Each row has a hidden value. The values are split into ranges, and the band after each row names the range that its value falls in. Each part has its own value, ranges and names.
[  15  188 -459  -86  304  574   57   67  610 -130  -21   44  194  -49
  124  288  309 -383  493 -366   19 -240  -98   22  142  378  -35  -93
 -401  112  134   76  323  -21  241  101  -94 -413 -355  246 -150 -188
 -134] | Zs
[ 561  -57 -452 -115  283  334 -164  142  -49    0 -178   35  199 -101
  -21  236  318 -453  712 -254  -94 -228 -416  196 -250  188 -192   68
 -187  287   44  -55  225 -251   63  223   85 -443   11  -59 -248  102
   -7] | sc
[-131    7  -51  129   22   58  -87   67   47 -146  -38    0  109   85
  -78  135  -61  -92  -44   93  -86   38   -2    3  -28  -50   20   27
 -229  -76  -70  228  -35  152   73  -40   25  -36  -24   20   16 -129
 -236] | Jh
[  88  189 -161  -59  123  230  -93   95  173  -28  -28  -51  239    6
    5   12   -8 -147  181 -160    0  -88 -159  -60  -85  -45  -41  -29
 -246  153 -108  192   45  -29  182   90    3  -55  -76  -92  -87 -231
 -191] | Jh
[ 339  -19   21  129   10   82 -288  134 -194 -119  -20 -124  161   29
 -263   32  -25 -132    9  -54  -62  -31 -261  211 -245 -158  -71  190
 -181 -151  -50   60  -16  -86   40   25   82   21  -26   56  -56  -53
   42] | sc
[ -64   -7 -100  173  195  217 -258  177 -138  -64 -117    3  250  272
 -410  159   10 -285  144  -51  -59   56 -172  189 -161  -53  195  -80
 -294  102 -156  411  -94  113  169  -22   82   57 -247   80 -220 -180
 -200] | Jj
[ 180   -8 -220  136  107  391 -218   -3  -40 -421  245  104  335  117
 -425  294 -156 -164  151 -135 -167 -336  -79  371 -111  501  -86   36
 -447 -200  363  103  192   98  370  -16  119 -249 -413  566 -108   50
  183] | sc
[-348  217  115  408   28  284 -147 -203  276 -537  240   50  427  402
 -240   71 -601   88 -363   83  -66    9  208  243  115  129  257  -11
 -370 -125   -1  240   23  307  495 -150  121   44 -314  412 -126 -206
  138] | sr
[-152  -42  269  274  132  216   10 -100  741 -323   -1  -71  301 -102
  420  188   76  217 -294  -80   68 -206   88   -8   98   79   88  244
  -54 -236  -96   77   75  145  174   69 -112 -207 -166  107  -42   16
  111] | mp
[  38  213   10  200  212  462 -129   37  689 -251  -45 -196  141 -124
  102  153  319 -113  235 -314  137 -118 -121  185  175   63   22  163
 -243  -11  -75   74  240  -62  178  137 -156 -169 -215   47 -240 -193
   28] | Jh
[-383 -149  262  375 -173 -190  111 -144  367 -315   65   46  102  170
  324   95 -257  207 -819  321 -101   73  262 -147   19 -115  185  267
  -17 -599  -47   11 -201  362   -7 -262   -8  -95    1  329  346  -36
  -70] | gr
[ -69  118   13  160  -22  254  -29 -103  475 -470  260  -18  153 -159
   61  216  -51  147  -53  -46  -57 -305  117   87  155  371 -180  176
 -311 -282  257   46  214  164  264   25  -69 -244 -162  276   52  -43
   25] | Jh
[ -39 -151   91  253   74  -48 -192   99  -68 -128 -178  -37   72   13
  -77  195  134  -52   82  168  -86   53 -111  103 -115 -126   28  157
  -60   45 -202  273 -106  120  -35   47   34  -64  153 -228 -121   18
 -237] | Jj
[ -77 -186 -145 -108  151   98  -34  240  -66  118 -118   76  282   92
  -61  194   60 -190 -106  -67  -91 -114  -93 -171 -237   -3   58 -124
 -255 -149  -55  369 -120  149   49  -23   19  -27 -305  148   91  -83
 -286] | mp
[  56  109 -353 -143  153  254   60  150  249  172  -51   67  284  224
   85   -6   83 -381  -65 -288    1 -101 -206 -225 -238  -14  169  -90
 -238 -103  -41  113  -99   12  128 -103   -7 -141 -368  342  128 -326
 -225] | gr
[ 261  -14  156    6 -334 -411 -130   95 -333  -37   55 -148 -102 -206
   18 -146 -145  172 -298  279 -136   33 -135 -194 -262 -381 -325  330
    1 -290  -74   -7 -201    4 -196  -22   43  109  479 -301  341  -86
 -282] | Jj
[ -48   31 -188  171  -52   76 -103  140   -6 -154  -12  -42 -128   99
 -270  167  123 -302   17   56 -100  118  -63  113   11  -35   -8   99
 -311 -298   74   84    4  101  -60 -155  -13  -71  -72  252  109 -212
 -262] | Jj
[  47 -144 -180  143  144  138 -286  275 -340  -32 -115   22   85  173
 -556  266  218 -373  247  -18 -126    1 -238  234 -231   49   72  -18
 -314  -52    0  388 -104  105   27  -52   68   -9 -230  156 -129  -95
 -278] | Jj
[ 270  -51 -417 -244  238  309   26  261  271  142 -152    0   82 -228
  147  262  555 -390  463 -335  -13 -281 -287 -133 -130  196 -180   12
 -239   -5   86   72  155 -116  -35  140 -105 -362 -193   59    7  -80
 -266] | mp
[ 341   -8 -174 -302 -129 -202   62  271  -27  305 -186 -156 -137 -293
  334  -98  248 -173  -30  -26  -32   37 -256 -419 -220 -437 -308  169
  -34 -194 -145  -95  -66 -183 -341   49  -73  -51  326 -306  358 -184
 -404] | Zs
[ 477   79 -423 -192   68   -5 -143  263 -376  298 -254  -47   31   83
 -120  -88  141 -525  402  -87  -85  140 -461  -87 -370 -367  -91   13
 -121  255 -221    5  -89 -252 -137   42  124  -73  238 -262  -11 -230
 -333] | sr
[ -46  133  -83   45  279  503  -36   68  660 -156  -32  -78  320  -46
  152  191  193 -132  119 -352  101 -208  -60   33  104  154   68   -9
 -312  -35  -38  171  213   10  254  113 -120 -177 -414  190 -167 -173
   10] | Zs
[ 312   55 -390 -115 -302 -299  125    6 -126  -78   60   36 -339 -244
  224   31   85 -179  161  273 -233  -10 -120 -241  -89  -21 -452  301
  -64 -184  198 -325   30  -46 -263  -71   36 -383  607 -135  424  -68
 -405] | Jj
[ 159 -136 -509 -193  318  356   40  278  238  153 -200   92  105  -91
   66  366  606 -520  499 -320  -47 -253 -271  -84 -140  289  -49  -64
 -270    6  104  145  123  -40  -23   79  -77 -423 -313  197  -31  -59
 -305] | mp
[  44 -122  327  359 -349 -343 -151  -93 -235 -371   90 -100   -1   74
  -22  -44 -511  230 -685  445 -181  210  111  104 -103 -378  -90  373
  -48 -560  -50 -135 -127  138 -102 -180  139   96  332   84  294   58
   93] | sc
[  17   40 -643 -112  218  328  147  182  312  171 -145  152   66  256
   65  193  384 -694  224 -277  -51  -36 -217 -147 -135  158  192 -104
 -291 -112   84    6   -8   16    2 -175  -36 -393 -375  501  125 -302
 -336] | gr
[-154   70  -69  171  -94  195  119  -68  573 -337  236   11   72   53
  145  149  -33  -39 -464  -73  -44 -161  142  -48  112  226   31  195
 -292 -678  278 -119   74  200  117 -230  -95 -231 -348  689  329 -183
   19] | gr
[ 116  136 -197 -102   95  222 -215  153 -233  -31  112   43  389  159
 -400   18 -214 -154  119 -147  -93 -194 -191   13 -277   97  -29 -148
 -378  106   26  387  -65   64  323   28  114   78 -282  115  -75 -228
 -192] | Jj
[ -12 -224  -66  -51  227   35   26   85  190   25 -254   73  242 -191
  400  277  224   -7  241   49  -76 -181  -85 -194 -120   48  -96   36
    1  248 -197  256   14   78    6  220   -5 -306  157 -392 -102  149
 -282] | Zs
[ -19  -42 -177 -246  330  252    7  116  121  161 -112  154  653  115
  198   91 -134  -76   65 -205  -36 -299 -138 -295 -311   89   95 -252
 -181  329 -198  450  -84   91  333  163   83 -106 -299  -94 -120  -77
 -202] | mp
[ 179  141 -488 -106  221  417   33  214  397  168  -73   22  141  174
    1   79  434 -593  183 -462   48 -141 -326  -81 -196  111  172  -19
 -287 -162   68   14   -7  -83   71 -106  -91 -272 -490  509   68 -366
 -207] | gr
[ 142  115 -377 -211 -229 -248  202  -25  -22    1   18   78 -140 -158
  384  -39 -132 -117   63  255 -204   21  -23 -399  -66 -102 -355  122
  -84  -14   50 -197   12    4 -142  -36   59 -304  543 -240  389 -128
 -439] | Jh
[   1  -28  290  101  150   61 -269  151   -2   -5 -153 -141  377  -18
  -33    3  -48  140  -68  -37   44  -47 -160  -16 -213 -292   58   43
  -80  167 -375  464 -145   50  144  179   13  203  -25 -377 -208  -86
 -149] | Jh
[-103  195  235  186  318  401 -195   20  569 -133 -154 -176  492   45
  171   10  -25   80   45 -253  176  -49  -94   69   34 -191  211   -3
 -148  308 -423  368   61   -1  333  225  -57   77 -206 -267 -402 -195
   29] | Jh
[-108   -6 -172   27  384  470   41   20  639 -115 -121   75  425    7
  298  300  213 -159  228 -278   43 -268  -50  -34   36  277  128  -66
 -212  166  -75  227  166   80  280  148  -62 -349 -352  105 -227  -39
  -48] | mp
[  15  -77  -90  -38 -293 -339  198   38  129  -46  -50  -46 -286 -247
  460   43   33    0 -310  309 -148  117   76 -362   30 -265 -297  285
  -24 -450   15 -236  -19   59 -345 -112  -51 -208  470 -110  514  -57
 -352] | Zs
[-151   -8 -100   89 -383 -347  146  -15  -15 -189   70   -5 -316  -54
  182   38 -192  -17 -426  428 -211  221  186 -241   85 -218 -219  230
 -155 -546   99 -174  -56  188 -260 -252    6 -108  390   91  541 -136
 -367] | Jh
[  85  -53 -335  150  310  401 -214   91  -20 -206  -50  132  280  180
 -369  369  178 -391  521 -140 -121 -192 -210  323 -125  386   80  -51
 -334  208   92  279  103   77  268   55  101 -310 -292  224 -327   -4
  -84] | sr

Next part:
[ -46  103 -101  282   32  -71 -158   82   90  -76  -10   15  -87  -20
 -169  150   60  -64 -253  -60  -36  142  190  180    5   66 -214 -150
   18   81   84   50   75 -149   78   25 -130   38  -21   83   47 -312
  -46] | lz
[-126    6  -12    4    3  -36   48    2  -27   52   90  -16    0   47
   23  -67   53  -14  -79    2   -5  -34  -57  -42   58  -40   45   14
   22  -31   17   60    1   52   29   38  -91  -49  -85   44   76  -27
   30] | rg
[-128  -86  -15    6 -359 -147  118   37  -27   37  -53 -182 -267  186
  295  -57  114 -184 -114   54 -363 -380   20  152   86 -198  181  -55
  297   33 -167    7 -122  -76 -400 -192 -205 -125   76  -40 -165  375
  277] | Ld
[ -57   14  -21  253  -98 -144  -42   19  -14   22  -50   15 -138   73
  -80  117  -43  -91  -11  -83 -164  131    7  160   -2  -65  -94  -54
  138  208  -23  -70  105  -17  -19 -149   13   97   41 -102   67  125
    5] | Jz
[  24  122  -95 -195   26   80  201   91   60  147  -31  102   72 -125
   92 -224 -144  162   27  -38  210   34   43 -225  192   35  195  173
 -130 -157  -36  -65   58   60   74  187   14   77 -117  -70  229  197
 -157] | Bg
[ -32 -105 -105 -184 -371 -182   39   48   33 -137   15 -150 -334    3
  179  -81  246  -22 -134 -204 -149 -171  257  129  -13  -58  -46 -237
  298   56  -68  -58    4 -419 -302  -78 -399 -156  215 -177  -50  233
  157] | Fl
[ -36   60   11  166   60   24 -111    1   31  -11   22   33  -36   17
 -142   96  -18  -49  -41  -41    1  156    6   57  -31  -37 -126  -40
   15  100   61   14   45  -16   84  -51  -42   31  -41  -12  142 -143
  -25] | pg
[ -98   62   -5   48    2   -9  -29    9   85  -24    6  -46  -47   14
   -7  -81  127  -88 -185   36   25  -46   82   52    2  -96   55  -52
  -19  -46   79  106 -122 -130   -3   -3 -223  -79  -63   80   61 -204
    9] | Ld
[-134  170  205   64   99  187 -149 -112   39  -40  -35  -32   84    0
  -39    8 -100  -44   44   97   67   52 -199  -80  -46 -179  104  119
 -146   41  153  139 -173   17   12 -150  -95  -54  -85  -81  152 -196
    2] | Jz
[  58  136 -130  199  -66   27  -64  129   76  -31 -118   -8  -78  -19
    6  134 -144   32 -213  -22 -126  -34  215  143  190  100  -74   19
   24   -6  -33  -22  107  -49 -106   -6 -108   32  -25   -1  -75   16
  -32] | lz
[ -10 -110  -37 -175  137   54  100  -14  -23  132  236   87   38   28
  -89 -153  117   18   42  -68  187  103  -43 -160  -33  -36  -42    1
   38  -86   21  -14   64  110  212  148  -43  -51 -147   75  298  -56
  -21] | ch
[  35   15  -61   32  246  165  -30    6  -57   74  160  100  156   30
 -126   68 -145  138  -59  -16  105   91  -33 -126  158  143 -134  144
  -71 -110   30    1  203  278  201  152   22  -36 -200   99  101 -120
  -67] | Ld
[-146  226   20   40   -2   49  -99    9   64 -118  -82  -61   29  -88
   63   -3  -61   80 -184   24   50  -47   34  -51  127   22   77   48
 -155  -49  110  127  -67 -137  -64   23 -201  -60  -15  -56  -24 -175
  -33] | Bg
[-228  266  139   55   98  163  -27  -31   -1   39  -64  -33  173  -19
  114  -37 -201   43  -43  192   43 -101 -261 -201  168  -72  257  237
 -244  -87   77  182 -147  177  -21    8    9  -18 -159    2   45 -103
    1] | Bg
[-100    2   -9   22   13   22   63    0  -80   84   79  -23   42   98
   78  -15  -68   26  -66   46  -83 -122 -110  -64  162   -5   73  120
   26  -65  -39   43   48  204  -27   20  -37  -65 -121   45  -20   92
   63] | rg
[-114  206   -3  -38  -75   49  -67   60  107  -81  -72  -44  -59 -123
   79  -31   -5   31 -124   -7   62  -22   64  -61   47  -14   55  -35
  -77  -20   66   91  -90 -215  -91   44 -172  -15   23  -80  103 -121
    3] | Bg
[ -60  -37 -100 -110 -245 -181  233   44  -46   80  -69  -34 -139   45
  226 -172  -28   55  -13  -90 -114 -154   64  -24  202  -49  196   67
  132  -12 -145 -125   79  -29 -185  -24  -89   -4   65 -167  -42  509
   24] | Bg
[   0 -156  -94 -188  -94  -76  110   16  -38   43  171   -2 -127   42
   30 -114  155   24   -8 -158   15  -12   81  -38    1  -18  -69  -91
  196  -17  -55  -76  106  -62   -4   58 -163  -89   13  -45  135  161
   60] | rg
[ -53  121  -70   42  -30   47  -11   88   28    4   -4  -22   -4  -32
   63   29  -79   60 -159    5  -38  -70   52  -13  156   72   10   41
  -20  -63    0   57   42    9  -58   71 -106  -18  -74   23    5  -35
    6] | rg
[  33 -190  -69 -270   53  -16  160  -27 -109  130  264  115  -12   19
  -69 -139   67  124  182 -216  170  173  -55 -206  -12   15 -111   -2
  136   -3  -52 -152  229  114  193  132   13  -19  -47  -95  312  228
  -33] | Fl
[  35    0 -200    8 -177 -103  126  152   47   54  -33  -22 -144    8
  120  -53   10   17 -204  -67 -122 -137  238  100  188   66   26  -30
  139  -72 -110  -63  102  -72 -135   74 -153   -1  -14   18  -44  202
   13] | ch
[ -32   -5   29  -66  284  201  111  -16  -59  248  202  139  212   59
  -87 -101 -109   38  103   87  186   91 -241 -263   76  -30   64  210
 -106 -137    5   30   56  418  276  163  165   19 -302  147  306  -58
  -51] | Ld
[ -74  172  -40   58  -21   79  -32   75   28  -16  -40  -38   30  -41
   85   39 -130   79 -166   37  -40  -94   21  -32  189   71   51   87
  -72  -73   13   85   18   21  -81   53 -108  -22  -79    6  -30  -47
   -2] | Fl
[ -61   65  -26  -63 -106   44  110   44  -42   67  -26  -47   -4   29
  194  -57 -141   83  -42   25  -94 -183  -52  -85  222   -3  164  151
   19  -80  -84    3   30  109 -157    2  -66  -43  -59  -67  -42  265
   49] | Fl
[  85  -28 -100  -10  -59  -60  -15    4   63  -88  -24    1 -119  -21
  -64  -50   57   58 -113 -177   42   79  269  109   46    4  -89  -63
   67   16   39  -89   97 -225   -8  -43 -272  -64   59 -112   28   47
  -91] | pg
[  -6  -11  -63  -60   39   65   13   31    8   30  108    8   -8   18
   -4  -31   28   35 -100  -32   37  -32   56  -47   76   27  -46    9
   38  -87    5   20   55   32   27   87 -131  -80  -89   53   87  -52
   24] | ch
[ -42    3  -64   -8  -28   27  -17   63  -11   22  109   -5  -59   16
    7   51   17   12  -82  -49  -41  -18   17  -20   49   43 -102  -45
   99   -7  -23   20   82   19  -18   65  -78  -35  -46   24   92  -21
   75] | rg
[ -10 -139  -56  -76   -9   25   71   43  -88  150  222   54  -77   97
  -17   38   32  -29   87  -72  -54   27 -100  -84   -8   -5 -141  -39
  221   32 -112  -70  156  188   43   70   77   -2  -73   24  216  157
  133] | ch
[  11  -72 -185  -60 -240 -199  213  122  -23  100   -4    8 -181   19
  131  -96   16   42  -45 -157 -119  -55  148   44  152   29   36  -36
  208   24 -160 -153  171  -50 -114   42  -59   55   50 -104   37  426
    5] | Fl
[ -26  -85  -96   60  159  -63  136   68   -9  257  203  181   14   45
 -203  -78   89  -88   59  -57  133  263  -66  -75  -66  -30 -103  -47
   69   31  -27  -60  135  208  336  171  188  151 -189  153  407  -60
  -77] | Ld
[  79  119  -98  144 -117   47  -50   88   51  -57 -154  -39  -87    0
   70  113 -194   69 -167  -35 -159  -92  202  134  224   69  -15   75
   37   -7  -50  -52  102  -54 -191  -80 -155  -13   15  -91 -141  157
  -16] | pg
[  25  -95  -86   40 -110  -93  123   50  -25  121   23   28 -135   99
   20  -33    5  -57   16  -77 -115    0   53   66   61  -68   -7  -10
  190   58 -119 -122  108   57  -41  -50   -7   35  -15  -41   87  292
   34] | lz
[  12 -176  -99  -12 -216 -167  183   24  -69  103   16  -36 -196  166
  126  -78   50  -61  -11  -88 -216 -143   81  104  111  -97   55   -6
  275   40 -171 -148  104   34 -166 -109  -94  -47   38  -74  -52  460
  102] | lz
[ -42   70    0   61  101  155  -83    7  -19    1   70  -14   65   48
   -4   89  -99   40 -121   60  -26  -71  -39  -50  133   46  -46   94
  -32  -83   26   81   41  144   -4   36  -83  -91 -129   75   -5 -126
   52] | Ld
[  70  231  -49  109   11  112 -135   66  148 -103 -157   24   -7 -144
  -64   60 -173   97 -141  -64   78  119  209   64  105   63  -39   50
 -130   -2  108    5   35 -182  -11  -18 -177   40  -14 -116   72 -131
 -156] | Jz
[ 103  -90 -173 -264 -187  -23  161  106   35   36   66  -10 -164  -37
  135 -151   74   93  -61 -169   11 -102  234  -28  105   40    0  -54
  183  -98 -108 -119  110 -146 -123   98 -221  -75   32  -88   90  286
   26] | rg
[-129  206   17  249 -206 -136  -78   14  136 -143 -281 -142 -138   -8
   98  -26   -3 -102 -269   39 -164 -121  182  252   95 -139  189  -13
  -48   65   89   94 -182 -316 -235 -225 -325  -35   76  -99 -173  -36
  -34] | Jz
[  83  -22  -80  137  127  148  -15   68 -112  154  128  121   51   97
  -98  228 -264   83   68  -33  -94   97 -101  -66  165  140 -216  135
   99   30 -119 -109  312  398   94   65  223   78 -147   26  108  161
   33] | lz
[ 126 -104 -100  -76    7   74   42   46  -30   83  125   80  -75   40
  -60   37  -47   60   63 -139    9   86   76  -37   49   45 -169   -2
  163    8  -88 -145  211   89   41   44   -4   -3  -38  -56  171  190
   16] | lz
[ -78   16   73  141  104  -14  -46  -74  -31   55   49   71   29   51
 -163   24  -52  -40   92  -48   48  226 -137  -14  -52 -102  -49   44
  -13  135   77  -19   58   98  168  -91   44   60  -66  -72  214  -35
  -67] | Jz
